Below is a small trained network, with its code and all its weights. Each question gives an input and a target symbol and asks what happens when units are switched off, that is, made to give their printed mean instead of their output.

import numpy as np


def w(rows, s, z=0):
    codes = np.array(rows[::2]) - 128.0
    scale = np.full(codes.shape[1], s)
    scale[-1] = z or s
    return codes * scale


def f(y):
    return y / 2 * (1 + np.tanh(0.7978845608 * (y + 0.044715 * y**3)))


def softmax(a):
    e = np.exp(a - a.max(-1, keepdims=True))
    return e / e.sum(-1, keepdims=True)


def log_softmax(a):
    a = a - a.max(-1, keepdims=True)
    return a - np.log(np.exp(a).sum(-1, keepdims=True))


def net(x, mask):
    ids = ['αβδεζηθμξπστφψω'.index(c) for c in x.split()]
    T = len(ids)
    res = E[ids] + P[:T]
    u = 0
    for l in range(2):
        q, k, v = (res @ M[l].T for M in (Q, K, V))
        z = softmax(np.where(np.tri(T) > 0, q @ k.T / 3**0.5, -1e9)) @ v
        res = res + np.where(mask[u], z, O[l][:, -1]) @ O[l][:, :-1]
        u += 1
        y = f(res @ A[l][:, :-1].T + A[l][:, -1])
        res = res + np.where(mask[u : u + 8], y, B[l][:, -1]) @ B[l][:, :-1]
        u += 8
    return log_softmax(res[-1] @ U[:, :-1].T + U[:, -1])


Q, K, V, O, A, B = {}, {}, {}, {}, {}, {}
E = w([
[107,154,73],'α',
[54,98,89],'β',
[107,122,149],'δ',
[4,85,164],'ε',
[106,99,141],'ζ',
[180,100,109],'η',
[121,76,134],'θ',
[185,209,100],'μ',
[165,110,194],'ξ',
[155,137,241],'π',
[122,130,125],'σ',
[68,105,250],'τ',
[143,62,121],'φ',
[181,97,108],'ψ',
[171,40,155],'ω',
],0.027)
P = w([
[2,82,108],'0',
[96,125,76],'1',
[81,117,86],'2',
[82,111,87],'3',
[95,128,88],'4',
[95,127,85],'5',
[95,126,90],'6',
],0.0089)
Q[0] = w([
[162,193,127],'0.h1',
[30,143,80],'0.h1',
[98,123,1],'0.h1',
],0.0073)
K[0] = w([
[140,249,107],'0.h1',
[93,151,144],'0.h1',
[104,102,66],'0.h1',
],0.013)
V[0] = w([
[220,212,238],'0.h1',
[56,254,75],'0.h1',
[58,195,93],'0.h1',
],0.0063)
O[0] = w([
[76,241,57,2],'0.h1',
[94,229,52,34],'0.h1',
[3,153,98,113],'0.h1',
],0.0062,0.0038)
A[0] = w([
[153,76,162,154],'0.n1',
[61,102,151,2],'0.n2',
[86,197,244,19],'0.n3',
[95,115,9,106],'0.n4',
[209,155,103,46],'0.n5',
[170,102,53,199],'0.n6',
[20,122,46,192],'0.n7',
[39,36,171,69],'0.n8',
],0.013,0.0042)
B[0] = w([
[61,140,111,196],'0.n1',
[101,154,17,160],'0.n2',
[142,169,173,174],'0.n3',
[223,55,186,148],'0.n4',
[138,37,138,132],'0.n5',
[107,253,118,155],'0.n6',
[249,132,124,179],'0.n7',
[207,175,92,248],'0.n8',
],0.0077,0.018)
Q[1] = w([
[92,54,145],'1.h1',
[254,141,79],'1.h1',
[61,113,206],'1.h1',
],0.007)
K[1] = w([
[88,78,124],'1.h1',
[103,91,218],'1.h1',
[62,82,254],'1.h1',
],0.0086)
V[1] = w([
[169,176,158],'1.h1',
[118,68,152],'1.h1',
[85,116,6],'1.h1',
],0.011)
O[1] = w([
[164,184,254,254],'1.h1',
[79,47,104,57],'1.h1',
[34,128,113,44],'1.h1',
],0.0082,0.0087)
A[1] = w([
[221,82,137,168],'1.n1',
[45,160,100,234],'1.n2',
[163,63,132,178],'1.n3',
[163,66,131,182],'1.n4',
[48,39,83,2],'1.n5',
[89,89,240,255],'1.n6',
[144,102,247,194],'1.n7',
[80,203,135,3],'1.n8',
],0.011,0.0033)
B[1] = w([
[126,82,128,252],'1.n1',
[165,198,27,134],'1.n2',
[70,98,138,154],'1.n3',
[76,84,143,155],'1.n4',
[72,205,170,136],'1.n5',
[138,184,2,181],'1.n6',
[50,126,129,252],'1.n7',
[179,91,201,135],'1.n8',
],0.011,0.018)
U = w([
[135,94,248,186],'α',
[119,163,26,212],'β',
[206,101,70,131],'δ',
[110,142,99,112],'ε',
[117,148,104,154],'ζ',
[123,179,255,143],'η',
[215,215,56,3],'θ',
[162,167,109,164],'μ',
[153,154,168,101],'ξ',
[149,173,85,147],'π',
[34,68,162,67],'σ',
[144,138,163,84],'τ',
[232,170,175,92],'φ',
[6,120,92,153],'ψ',
[17,214,138,112],'ω',
],0.0097,0.0061)

Each question gives the input, a string of symbols that net reads in full, and the target symbol t.
The units are the heads (3 rows each of Q, K, V and O) and the neurons (one row each of A and B). Each row of codes is followed by its name. A weight is (code - 128) times the scale printed after its matrix; where a second scale follows, it is the last column's (O, A, B and U).
mask holds one flag per unit, layer by layer, with each layer's heads first. A switched-off unit (its flag False) gives its mean, the last column of its rows in O or B, instead of its output. The means were averaged over made-up inputs and are rounded, as every weight is.
A unit's drop is (log p(t) with every unit on - log p(t) with that unit switched off) / (log p(t) with every unit on - log p(t) with every unit switched off).
The circuit of an input: a set's keep is (log p(t) with only the set's units on - log p(t) with every unit switched off) / (log p(t) with every unit on - log p(t) with every unit switched off). Starting from the 12 units with the biggest drops (on a tie, the unit counted first), units are removed one at a time, each time the one whose removal leaves the highest keep (on an exact tie, the one counted first), for as long as the keep stays at least 0.8.
circuit, biggest first: the units of the circuit, biggest drop first
k most important neurons: the k neurons with the biggest drops, biggest first
top k neurons in layer l: the k neurons of layer l with the biggest drops, biggest first
input μ π ζ τ σ, target α: top neuron in layer 1 : 1.n6
input θ ζ θ, target ω: 2 most important neurons : 0.n7, 1.n5
input ω ψ ζ ζ, target ψ: top 2 neurons in layer 0 : 0.n7, 0.n1
input η π δ ε, target θ: top 2 neurons in layer 0 : 0.n2, 0.n8
input ζ ψ ζ, target β: circuit, biggest first : 1.h1, 1.n7, 0.n3
input π ω ζ π π β, target δ: circuit, biggest first : 0.n4, 0.n7
input φ φ δ, target ψ: 2 most important neurons : 0.n7, 0.n6
input π μ σ, target α: top 2 neurons in layer 0 : 0.n4, 0.n8
input ζ δ ζ, target β: circuit, biggest first : 1.h1, 0.n3, 1.n7
input π ξ θ, target α: top 3 neurons in layer 1 : 1.n6, 1.n7, 1.n2
input θ ζ ζ, target ω: top 3 neurons in layer 0 : 0.n7, 0.n3, 0.n6
input φ ζ ζ, target ψ: 4 most important neurons : 0.n7, 0.n6, 0.n3, 1.n6
input φ ζ δ π π π φ, target α: 3 most important neurons : 1.n6, 0.n2, 1.n7
input β π η ξ ζ π, target ω: 2 most important neurons : 1.n7, 1.n6
input ξ ζ π δ π ζ, target α: circuit, biggest first : 1.n6, 1.h1
input π τ θ, target α: 2 most important neurons : 1.n6, 0.n3
input π α π δ ζ ζ, target α: 2 most important neurons : 1.n6, 0.n1
input μ ω φ ω α η φ, target σ: most important neuron : 0.n2
input ω τ η, target σ: 2 most important neurons : 0.n8, 0.n5
input ζ ζ ω ξ, target ψ: most important neuron : 1.n6
input ψ τ ξ β π, target ω: top 2 neurons in layer 0 : 0.n8, 0.n3
input ε ω φ ω ψ, target σ: top 3 neurons in layer 0 : 0.n5, 0.n2, 0.n8
